Below are the code and all the weights of a small trained network. Each question names an input and a target symbol and asks about switching units off, where a switched-off unit gives its printed mean instead of its output.

import numpy as np


def w(rows, s, z=0):
    codes = np.array(rows[::2]) - 128.0
    scale = np.full(codes.shape[1], s)
    scale[-1] = z or s
    return codes * scale


def norm(h):
    return h / np.sqrt((h * h).mean(-1, keepdims=True) + 1e-5)


def f(y):
    return np.maximum(y, 0)


def softmax(a):
    e = np.exp(a - a.max(-1, keepdims=True))
    return e / e.sum(-1, keepdims=True)


def log_softmax(a):
    a = a - a.max(-1, keepdims=True)
    return a - np.log(np.exp(a).sum(-1, keepdims=True))


def net(x, mask):
    ids = ['αβγδεζηθλμξπτφψω'.index(c) for c in x.split()]
    T = len(ids)
    res = E[ids] + P[:T]
    q, k, v = (norm(res) @ M[0].T for M in (Q, K, V))
    z = softmax(np.where(np.tri(T) > 0, q @ k.T / 3**0.5, -1e9)) @ v
    res = res + np.where(mask[0], z, O[0][:, -1]) @ O[0][:, :-1]
    y = f(norm(res) @ A[0][:, :-1].T + A[0][:, -1])
    res = res + np.where(mask[1:13], y, B[0][:, -1]) @ B[0][:, :-1]
    return log_softmax(norm(res)[-1] @ U[:, :-1].T + U[:, -1])


Q, K, V, O, A, B = {}, {}, {}, {}, {}, {}
E = w([
[151,147,141,168,118],'α',
[154,147,135,141,123],'β',
[126,154,119,197,141],'γ',
[130,169,96,201,160],'δ',
[143,152,144,146,130],'ε',
[161,144,144,167,102],'ζ',
[1,115,127,93,135],'η',
[130,174,154,129,142],'θ',
[132,150,157,158,101],'λ',
[98,112,85,166,131],'μ',
[75,136,134,201,123],'ξ',
[151,178,132,78,146],'π',
[78,170,170,167,123],'τ',
[197,124,61,85,96],'φ',
[112,90,87,180,68],'ψ',
[84,193,129,103,62],'ω',
],0.031)
P = w([
[167,181,117,202,154],'0',
[113,246,46,176,116],'1',
[117,238,55,158,87],'2',
[135,211,131,157,73],'3',
[130,184,159,160,83],'4',
[140,166,177,153,76],'5',
[135,148,186,150,75],'6',
[130,133,185,135,73],'7',
[127,132,205,136,74],'8',
[158,166,194,183,113],'9',
],0.014)
Q[0] = w([
[119,245,99,136,33],'h1',
[150,42,122,76,189],'h1',
[139,231,200,124,131],'h1',
],0.011)
K[0] = w([
[9,54,156,32,75],'h1',
[122,207,60,237,119],'h1',
[122,84,134,128,137],'h1',
],0.011)
V[0] = w([
[151,79,101,39,11],'h1',
[247,116,84,240,67],'h1',
[251,202,137,67,168],'h1',
],0.013)
O[0] = w([
[120,162,16,123,98,71],'h1',
[151,49,57,150,252,254],'h1',
[238,204,132,45,157,190],'h1',
],0.016,0.0015)
A[0] = w([
[122,111,93,150,155,80],'n1',
[126,178,156,77,142,120],'n2',
[139,95,103,143,124,111],'n3',
[162,139,190,165,167,130],'n4',
[2,168,104,42,207,150],'n5',
[81,94,137,85,46,65],'n6',
[137,28,89,77,107,77],'n7',
[57,150,86,82,97,149],'n8',
[106,123,158,139,127,6],'n9',
[54,147,62,93,69,163],'n10',
[161,141,118,96,144,20],'n11',
[95,76,178,97,166,154],'n12',
],0.016,0.014)
B[0] = w([
[164,103,136,144,104,143],'n1',
[135,93,107,170,97,188],'n2',
[162,121,151,155,119,142],'n3',
[106,103,148,179,182,212],'n4',
[204,161,77,179,22,168],'n5',
[183,130,165,184,63,169],'n6',
[166,147,69,170,108,135],'n7',
[78,190,144,153,57,211],'n8',
[203,221,250,199,46,128],'n9',
[90,184,151,164,32,255],'n10',
[18,85,82,217,42,129],'n11',
[76,187,48,127,114,166],'n12',
],0.017,0.0088)
U = w([
[109,86,99,103,134,114],'α',
[117,109,96,108,131,92],'β',
[93,105,88,109,141,100],'γ',
[86,88,136,98,102,174],'δ',
[103,110,102,100,159,136],'ε',
[157,57,96,144,116,86],'ζ',
[114,119,105,95,123,81],'η',
[188,161,201,162,163,82],'θ',
[138,83,119,153,133,73],'λ',
[76,108,65,155,153,75],'μ',
[54,104,91,167,159,80],'ξ',
[211,194,165,69,105,1],'π',
[38,119,166,108,142,154],'τ',
[184,120,4,85,109,171],'φ',
[124,9,19,186,74,74],'ψ',
[61,217,61,100,62,177],'ω',
],0.012,0.0066)

Each question gives the input, a string of symbols that net reads in full, and the target symbol t.
The units are the heads (3 rows each of Q, K, V and O) and the neurons (one row each of A and B). Each row of codes is followed by its name. A weight is (code - 128) times the scale printed after its matrix; where a second scale follows, it is the last column's (O, A, B and U).
mask holds one flag per unit, heads first, then neurons. A switched-off unit (its flag False) gives its mean, the last column of its rows in O or B, instead of its output. The means were averaged over made-up inputs and are rounded, as every weight is.
A unit's drop is (log p(t) with every unit on - log p(t) with that unit switched off) / (log p(t) with every unit on - log p(t) with every unit switched off).
The circuit of an input: a set's keep is (log p(t) with only the set's units on - log p(t) with every unit switched off) / (log p(t) with every unit on - log p(t) with every unit switched off). Starting from the 12 units with the biggest drops (on a tie, the unit counted first), units are removed one at a time, each time the one whose removal leaves the highest keep (on an exact tie, the one counted first), for as long as the keep stays at least 0.8.
circuit, biggest first: the units of the circuit, biggest drop first
top k neurons: the k neurons with the biggest drops, biggest first
drop when u is switched off: that unit's drop, to one decimal
input ζ θ α, target θ: circuit, biggest first : (h1)
input ζ ω θ φ θ, target φ: circuit, biggest first : (h1; n10)
input ω ω θ δ ζ, target θ: circuit, biggest first : (n10; n8; n5)
input φ θ π, target φ: circuit, biggest first : (h1; n10)
input β θ μ θ θ ω θ θ γ, target θ: top 3 neurons : (n10; n8; n12)
input θ α θ β θ θ θ θ, target θ: circuit, biggest first : (h1; n4; n10)
input λ θ μ θ ω ε ε τ θ, target τ: circuit, biggest first : (h1; n5; n10; n6)
input ε ω θ θ α, target θ: top 3 neurons : (n10; n8; n12)
input ω ω ω ε φ α, target φ: circuit, biggest first : (h1; n10)
input θ θ θ π θ, target π: drop when h1 is switched off : 1.7
input ω θ ε δ α θ θ ζ, target θ: drop when h1 is switched off : 0.1
input θ δ ε τ, target τ: drop when n10 is switched off : 0.1
input θ ζ ψ, target ψ: drop when n5 is switched off : 0.0
input ξ β ψ ζ, target ψ: circuit, biggest first : (h1)
